Each row of numbers stands for one element and depends on some of the facts below. Use the named rows to name the rest.

There are 2 kinds of fact about the elements: ξ, Δ.
j998 -ξ-> j211; j998 -ξ-> j403; j998 -ξ-> j239; j491 -ξ-> j695; j491 -ξ-> j531; j148 -ξ-> j959; j148 -ξ-> j59
j148 -ξ-> j427; j827 -ξ-> j539; j827 -ξ-> j146; j827 -ξ-> j474; j540 -ξ-> j194; j540 -ξ-> j328; j540 -ξ-> j174
j540 -ξ-> j483; j540 -ξ-> j38; j540 -ξ-> j806; j540 -ξ-> j436; j540 -ξ-> j572; j540 -ξ-> j424; j404 -ξ-> j293
j404 -ξ-> j5; j404 -ξ-> j238; j973 -ξ-> j685; j973 -ξ-> j394; j973 -ξ-> j919; j707 -ξ-> j835; j707 -ξ-> j502
j707 -ξ-> j189; j707 -ξ-> j961; j684 -ξ-> j945; j684 -ξ-> j357; j415 -ξ-> j29; j415 -ξ-> j467; j415 -ξ-> j658
j415 -ξ-> j550; j415 -ξ-> j436; j415 -ξ-> j536; j415 -ξ-> j201; j254 -ξ-> j29; j254 -ξ-> j324; j254 -ξ-> j691
j254 -ξ-> j946; j254 -ξ-> j281; j254 -ξ-> j8; j623 -ξ-> j215; j623 -ξ-> j279; j623 -ξ-> j957; j623 -ξ-> j299
j623 -ξ-> j837; j623 -ξ-> j971; j623 -ξ-> j982; j705 -ξ-> j945; j705 -ξ-> j534; j705 -ξ-> j833; j705 -ξ-> j432
j705 -ξ-> j483; j705 -ξ-> j478; j468 -ξ-> j238; j468 -ξ-> j44; j411 -ξ-> j625; j411 -ξ-> j957; j411 -ξ-> j273
j411 -ξ-> j118; j411 -ξ-> j11; j411 -ξ-> j151; j411 -ξ-> j82; j411 -ξ-> j550; j411 -ξ-> j971; j947 -ξ-> j745
j947 -ξ-> j837; j947 -ξ-> j76; j947 -ξ-> j988; j947 -ξ-> j607; j508 -ξ-> j29; j508 -ξ-> j403; j508 -ξ-> j833
j508 -ξ-> j959; j508 -ξ-> j11; j508 -ξ-> j290; j508 -ξ-> j961; j508 -ξ-> j298; j757 -ξ-> j502; j757 -ξ-> j483
j757 -ξ-> j13; j757 -ξ-> j823; j757 -ξ-> j190; j757 -ξ-> j550; j757 -ξ-> j516; j757 -ξ-> j892; j757 -ξ-> j61
j568 -ξ-> j760; j568 -ξ-> j910; j568 -ξ-> j761; j568 -ξ-> j695; j568 -ξ-> j536; j567 -ξ-> j760; j567 -ξ-> j685
j567 -ξ-> j235; j567 -ξ-> j531; j567 -ξ-> j281; j277 -ξ-> j36; j277 -ξ-> j930; j277 -ξ-> j151; j277 -ξ-> j234
j277 -ξ-> j524; j277 -ξ-> j536; j277 -ξ-> j101; j54 -ξ-> j539; j54 -ξ-> j186; j54 -ξ-> j703; j54 -ξ-> j695
j458 -ξ-> j957; j458 -ξ-> j516; j458 -ξ-> j723; j458 -ξ-> j735; j458 -ξ-> j170; j286 -ξ-> j211; j286 -ξ-> j328
j286 -ξ-> j605; j819 -ξ-> j385; j819 -ξ-> j765; j819 -ξ-> j290; j819 -ξ-> j38; j819 -ξ-> j823; j819 -ξ-> j536
j819 -ξ-> j883; j641 -ξ-> j36; j641 -ξ-> j835; j641 -ξ-> j605; j641 -ξ-> j853; j641 -ξ-> j261; j641 -ξ-> j761
j641 -ξ-> j101; j140 -ξ-> j577; j140 -ξ-> j13; j140 -ξ-> j693; j140 -ξ-> j226; j992 -ξ-> j165; j992 -ξ-> j945
j992 -ξ-> j995; j992 -ξ-> j837; j992 -ξ-> j8; j852 -ξ-> j500; j852 -ξ-> j38; j852 -ξ-> j46; j453 -ξ-> j522
j453 -ξ-> j239; j453 -ξ-> j13; j453 -ξ-> j970; j291 -ξ-> j510; j291 -ξ-> j238; j291 -ξ-> j261; j291 -ξ-> j693
j291 -ξ-> j975; j753 -ξ-> j26; j753 -ξ-> j691; j753 -ξ-> j698; j171 -ξ-> j502; j171 -ξ-> j117; j171 -ξ-> j854
j494 -ξ-> j215; j494 -ξ-> j407; j494 -ξ-> j8; j494 -ξ-> j46; j732 -ξ-> j278; j732 -ξ-> j146; j732 -ξ-> j92
j732 -ξ-> j100; j920 -ξ-> j529; j920 -ξ-> j959; j920 -ξ-> j806; j920 -ξ-> j76; j920 -ξ-> j394; j920 -ξ-> j725
j920 -ξ-> j735; j127 -ξ-> j279; j127 -ξ-> j293; j127 -ξ-> j957; j127 -ξ-> j92; j127 -ξ-> j8; j153 -ξ-> j215
j153 -ξ-> j36; j153 -ξ-> j510; j153 -ξ-> j474; j153 -ξ-> j120; j850 -ξ-> j211; j850 -ξ-> j479; j850 -ξ-> j957
j850 -ξ-> j833; j850 -ξ-> j189; j850 -ξ-> j883; j656 -ξ-> j278; j656 -ξ-> j13; j656 -ξ-> j59; j656 -ξ-> j8
j202 -ξ-> j478; j202 -ξ-> j971; j908 -ξ-> j930; j908 -ξ-> j685; j908 -ξ-> j853; j345 -ξ-> j182; j345 -ξ-> j941
j345 -ξ-> j910; j345 -ξ-> j703; j345 -ξ-> j120; j345 -ξ-> j10; j345 -ξ-> j372; j977 -ξ-> j837; j579 -ξ-> j945
j579 -ξ-> j403; j579 -ξ-> j853; j579 -ξ-> j761; j343 -ξ-> j534; j343 -ξ-> j946; j343 -ξ-> j473; j343 -ξ-> j536
j346 -ξ-> j165; j346 -ξ-> j233; j346 -ξ-> j290; j346 -ξ-> j82; j346 -ξ-> j196; j816 -ξ-> j385; j816 -ξ-> j959
j816 -ξ-> j691; j816 -ξ-> j961; j36 -Δ-> 188; j910 -Δ-> 563; j151 -Δ-> 81; j625 -Δ-> 563; j550 -Δ-> 81
j474 -Δ-> 563; j723 -Δ-> 81; j516 -Δ-> 563; j293 -Δ-> 81; j998 -Δ-> 563; j491 -Δ-> 81; j148 -Δ-> 789
j827 -Δ-> 789; j534 -Δ-> 563; j685 -Δ-> 789; j540 -Δ-> 81; j26 -Δ-> 563; j404 -Δ-> 81; j973 -Δ-> 188
j833 -Δ-> 81; j961 -Δ-> 188; j806 -Δ-> 81; j82 -Δ-> 81; j707 -Δ-> 789; j835 -Δ-> 563; j536 -Δ-> 188
j684 -Δ-> 789; j415 -Δ-> 81; j254 -Δ-> 789; j623 -Δ-> 81; j8 -Δ-> 81; j531 -Δ-> 789; j407 -Δ-> 789
j238 -Δ-> 81; j473 -Δ-> 563; j479 -Δ-> 81; j705 -Δ-> 563; j261 -Δ-> 789; j298 -Δ-> 81; j735 -Δ-> 563
j424 -Δ-> 81; j945 -Δ-> 81; j85 -Δ-> 81; j76 -Δ-> 81; j883 -Δ-> 188; j765 -Δ-> 188; j120 -Δ-> 81
j468 -Δ-> 81; j853 -Δ-> 789; j760 -Δ-> 789; j290 -Δ-> 789; j411 -Δ-> 188; j947 -Δ-> 81; j502 -Δ-> 81
j508 -Δ-> 188; j273 -Δ-> 81; j757 -Δ-> 81; j568 -Δ-> 81; j823 -Δ-> 81; j279 -Δ-> 188; j118 -Δ-> 563
j988 -Δ-> 81; j11 -Δ-> 563; j522 -Δ-> 81; j59 -Δ-> 81; j919 -Δ-> 188; j403 -Δ-> 563; j941 -Δ-> 81
j607 -Δ-> 188; j394 -Δ-> 188; j837 -Δ-> 81; j467 -Δ-> 81; j529 -Δ-> 188; j970 -Δ-> 789; j725 -Δ-> 81
j194 -Δ-> 81; j234 -Δ-> 81; j971 -Δ-> 81; j281 -Δ-> 81; j226 -Δ-> 81; j572 -Δ-> 789; j975 -Δ-> 563
j567 -Δ-> 188; j46 -Δ-> 188; j761 -Δ-> 789; j854 -Δ-> 563; j277 -Δ-> 81; j54 -Δ-> 81; j458 -Δ-> 188
j286 -Δ-> 789; j190 -Δ-> 188; j100 -Δ-> 563; j328 -Δ-> 81; j819 -Δ-> 789; j641 -Δ-> 188; j5 -Δ-> 81
j605 -Δ-> 81; j427 -Δ-> 563; j140 -Δ-> 789; j478 -Δ-> 789; j992 -Δ-> 81; j852 -Δ-> 81; j453 -Δ-> 81
j291 -Δ-> 188; j235 -Δ-> 188; j930 -Δ-> 81; j753 -Δ-> 789; j171 -Δ-> 563; j201 -Δ-> 789; j745 -Δ-> 188
j239 -Δ-> 563; j170 -Δ-> 188; j703 -Δ-> 563; j494 -Δ-> 81; j436 -Δ-> 81; j483 -Δ-> 563; j539 -Δ-> 81
j982 -Δ-> 789; j732 -Δ-> 81; j196 -Δ-> 188; j299 -Δ-> 789; j920 -Δ-> 81; j165 -Δ-> 81; j357 -Δ-> 789
j127 -Δ-> 188; j432 -Δ-> 81; j946 -Δ-> 789; j524 -Δ-> 81; j385 -Δ-> 789; j10 -Δ-> 563; j44 -Δ-> 81
j174 -Δ-> 789; j153 -Δ-> 81; j372 -Δ-> 81; j13 -Δ-> 188; j215 -Δ-> 789; j850 -Δ-> 789; j656 -Δ-> 81
j189 -Δ-> 563; j278 -Δ-> 188; j146 -Δ-> 188; j510 -Δ-> 789; j202 -Δ-> 81; j698 -Δ-> 563; j691 -Δ-> 563
j577 -Δ-> 81; j92 -Δ-> 81; j957 -Δ-> 789; j658 -Δ-> 563; j908 -Δ-> 563; j959 -Δ-> 188; j995 -Δ-> 188
j345 -Δ-> 81; j233 -Δ-> 188; j977 -Δ-> 789; j117 -Δ-> 188; j579 -Δ-> 789; j101 -Δ-> 789; j500 -Δ-> 188
j892 -Δ-> 188; j186 -Δ-> 81; j695 -Δ-> 789; j343 -Δ-> 188; j346 -Δ-> 563; j61 -Δ-> 789; j324 -Δ-> 188
j182 -Δ-> 188; j38 -Δ-> 563; j211 -Δ-> 81; j29 -Δ-> 81; j693 -Δ-> 188; j816 -Δ-> 789

Known rows:
j684: -4 -42 -1 -21 -6 -11 -26 -22 19 -4 4 -3 2 19 -12 2 4 -2 25 -14 22 -10 13
 -8 -33 9 -9 -7 -2 -1
j823: 9 9 10 16 1 2 23 22 -25 6 -11 1 -10 3 2 24 9 -7 -6 -10 6 -1 -17 0 14 -14
 22 5 2 -1
j299: -7 -17 -29 -8 -12 0 -18 -22 19 9 9 0 7 10 -14 0 3 -7 9 8 7 -19 7 -14 -8
 -6 6 19 11 1
j273: 4 15 -4 15 3 -8 4 7 -8 -2 -24 -8 -11 4 6 17 5 -4 1 18 9 -3 -16 -5 11 -26
 26 7 10 17
j140: -21 -32 -4 -25 -7 -32 9 -19 3 17 25 11 -9 7 -22 -22 -4 0 16 -9 20 9 16
 14 -24 7 2 -20 3 -13
j13: -4 0 -5 4 -12 21 43 -2 -22 12 30 -3 11 -6 12 -2 -17 1 -5 7 -15 6 -20 5 7
 -4 -21 19 0 -37
j424: -2 18 20 18 13 10 -9 14 -16 12 -13 11 -6 -3 -3 18 11 -21 -7 -28 -14 -17
 -1 -3 11 4 29 4 -1 -3
j82: 10 11 -7 17 -2 2 0 2 -13 -4 -29 -12 -7 4 5 26 8 -8 2 16 8 -8 -12 -10 11
 -22 25 13 8 15
j908: 1 4 15 -16 14 -31 -7 15 25 -6 -2 -9 -3 -9 14 -14 -7 16 9 -2 -6 36 10 7
 -1 27 -35 -22 -11 26
j293: -11 19 -9 13 -17 1 -4 -9 -22 17 -22 1 -2 -12 -16 1 5 -15 -6 17 -5 -10 -1
 2 9 -14 33 9 3 13
j765: 4 4 13 4 7 16 23 8 -5 -12 18 -4 0 6 19 1 -8 12 -9 -9 -12 -7 -11 -2 2 -5
 -22 6 18 -21
j100: -10 -11 -30 3 -11 -11 17 14 17 21 7 5 1 -4 -2 -32 -3 21 -17 -8 -9 24 -5
 15 3 8 -16 7 -1 8
j117: 7 -1 7 3 6 12 33 4 -10 -6 29 -3 6 2 22 -5 -21 3 -2 14 -10 12 -15 4 10
 -10 -19 6 3 -28
j26: 2 -3 -10 -11 1 1 12 19 14 6 1 -1 -5 -12 3 2 5 26 -17 -18 -10 22 -9 8 10
 18 -36 -3 6 10
j385: 7 -16 -1 -19 -4 10 2 0 -4 2 16 -2 -5 4 -10 27 16 9 5 -18 10 -10 -6 -13
 -1 0 -20 3 14 -13
j483: 5 -8 -2 4 8 -14 19 36 8 21 9 -2 -3 -5 17 3 0 8 -14 -31 -21 14 -19 -1 15
 17 -28 18 1 0
j11: 3 -9 -13 -3 7 -15 26 25 21 6 -1 -12 -8 -2 21 8 -2 22 -9 -4 -7 26 -20 -3
 16 4 -33 13 10 20

Name these rows:
No name comes twice in this set of rows, the named rows included.
1 22 34 7 -7 -7 -5 10 -30 0 -23 -11 6 -17 5 27 6 -17 7 7 -12 1 -5 -11 2
 6 15 6 -20 0 => j605
-3 -6 -13 -5 30 -1 8 -22 21 -6 27 13 -4 20 14 -33 -30 -6 7 11 3 8 8 20 6
 -11 -12 -7 20 -13 => j458
-2 -13 -31 -7 -10 12 -1 -12 2 13 13 -7 6 4 -9 6 5 0 11 12 5 -14 -11 -21
 7 -15 -12 27 14 -5 => j957
3 13 -10 20 -7 2 -4 -1 -2 4 -29 -7 -2 2 -2 12 3 -16 2 22 2 -11 -12 -15 8
 -21 31 20 4 14 => j971
-6 -40 4 -24 14 -30 -1 -15 19 -1 14 0 -12 23 -11 -2 0 1 21 -17 36 4 7 -1
 -25 0 1 -14 13 2 => j850
-11 6 16 14 13 -16 -20 -5 -3 2 -15 17 -20 9 -13 -7 6 -13 -13 -28 14 -19
 16 13 -16 -4 38 -13 10 11 => j852
13 5 0 -25 -5 23 -25 -8 -5 -10 8 -8 20 -16 -7 27 13 2 20 17 -6 -7 7 -31
 8 13 -28 -6 -10 -10 => j685
3 1 -32 -6 16 7 5 21 23 19 9 7 5 -9 11 -5 -9 7 -4 0 -23 20 -9 -1 39 13
 -31 16 2 9 => j735
-3 -5 -22 2 10 -8 35 32 19 27 16 4 -4 -5 17 -6 -10 10 -7 -5 -17 31 -19 3
 30 3 -27 17 7 4 => j516
5 -2 5 -14 3 1 1 6 3 -3 20 -3 -9 2 -3 16 14 5 -3 -14 9 -14 -1 -14 -11 -2
 -9 -2 19 -7 => j201
7 12 -20 9 3 37 -32 -8 -9 9 -25 12 15 -7 -6 19 1 -24 9 12 -19 -15 4 -10
 37 2 16 15 -8 4 => j76
-16 18 12 -3 -14 7 27 -6 -26 8 28 -9 14 -14 9 -18 -19 -2 -8 20 -27 1 -3
 6 0 4 -15 12 -7 -27 => j693
-16 -4 0 9 2 -14 -22 -17 8 -1 -23 9 -18 12 -20 -16 6 -11 -9 -12 19 -17
 20 19 -16 -6 45 -11 11 19 => j494
11 3 8 8 3 8 2 6 -15 -2 -23 -5 -6 2 0 32 12 -7 0 -3 7 3 -12 -1 5 -8 13 1
 1 8 => j298
4 27 20 15 12 11 -3 19 -22 8 -10 5 -10 -9 -1 24 15 -11 -15 -23 -8 -18 -8
 -6 15 -6 27 3 5 0 => j436

The same elements again, as new rows of numbers:
Some elements and their rows:
j10: 3 -22 13 -23 -11 11 -15 7 -2 -7 -31 -1 11 -9 25
j753: -11 2 -12 14 -19 6 31 16 27 6 0 -23 12 -4 -17
j853: 15 -31 14 -3 -7 15 8 -28 1 12 7 -3 -12 -10 -15
j757: -27 48 -3 4 15 -9 8 3 11 7 6 -7 34 6 -6
j975: 2 -6 10 -19 -29 9 -22 -21 -17 6 -12 -8 3 10 9
j118: 1 2 -2 -17 2 -3 1 1 -9 15 -30 17 -16 4 -9
j607: 12 6 -24 22 -5 -2 -5 -5 -11 -4 1 6 -26 -9 24
j605: 6 -9 20 -3 18 -6 -10 -24 -16 -5 12 0 3 3 -10
j892: -15 15 9 -1 -3 10 4 2 3 -1 18 26 -17 15 15
j5: 18 3 -3 -3 -8 -8 -27 -3 -12 -2 11 -12 3 8 -4
j127: 2 44 -20 16 -12 22 -1 21 0 18 1 -8 6 -2 13
j411: -7 48 -10 14 13 26 21 20 0 31 -3 -6 4 -9 2
j703: 3 -30 16 -22 -10 7 -15 7 -1 -14 -29 2 7 -7 25
j467: -3 -8 8 -5 23 -8 2 2 -1 -15 1 9 4 6 -10
j959: -4 -12 -4 15 -6 4 10 0 -6 -15 13 12 -36 15 7
j947: 0 32 -33 27 11 -25 3 -4 -6 -3 -6 -24 17 -20 6
j226: 2 2 9 -7 -11 -11 -23 -9 -5 -10 20 -5 15 21 -6

Which element is each row?
No name comes twice in this set of rows, the named rows included.
-8 -4 10 -8 17 -17 -7 4 4 -12 14 17 0 17 -13 => j823
13 -15 -1 -1 -7 3 6 -5 13 17 0 0 -12 -11 -14 => j357
-1 -4 11 -9 20 -19 -9 1 -4 -7 9 22 -3 8 -17 => j550
4 -10 -4 13 -8 17 13 25 -4 -12 4 6 -22 14 2 => j324
-3 8 4 6 -1 18 25 -9 12 27 0 -23 17 -20 -15 => j579
10 -29 2 9 6 -5 7 16 -9 -23 2 -14 0 13 -11 => j281
10 46 -25 11 15 -14 -8 13 -4 17 -6 -20 21 -17 -1 => j623
5 -24 20 -2 15 25 8 9 -4 -8 8 21 -24 4 8 => j536
20 -17 14 -14 12 -4 -33 7 -4 -16 -1 -5 17 -8 12 => j120
-7 -18 15 -14 -9 -3 7 -14 -18 2 -22 9 -16 17 -10 => j403
14 1 -24 14 8 -25 -14 -11 -10 -9 3 -4 -9 -7 2 => j988
8 26 4 0 9 4 -17 10 -5 9 -2 -30 43 -17 4 => j153
16 -15 19 -2 5 30 -11 -11 -15 8 11 7 -15 0 16 => j36

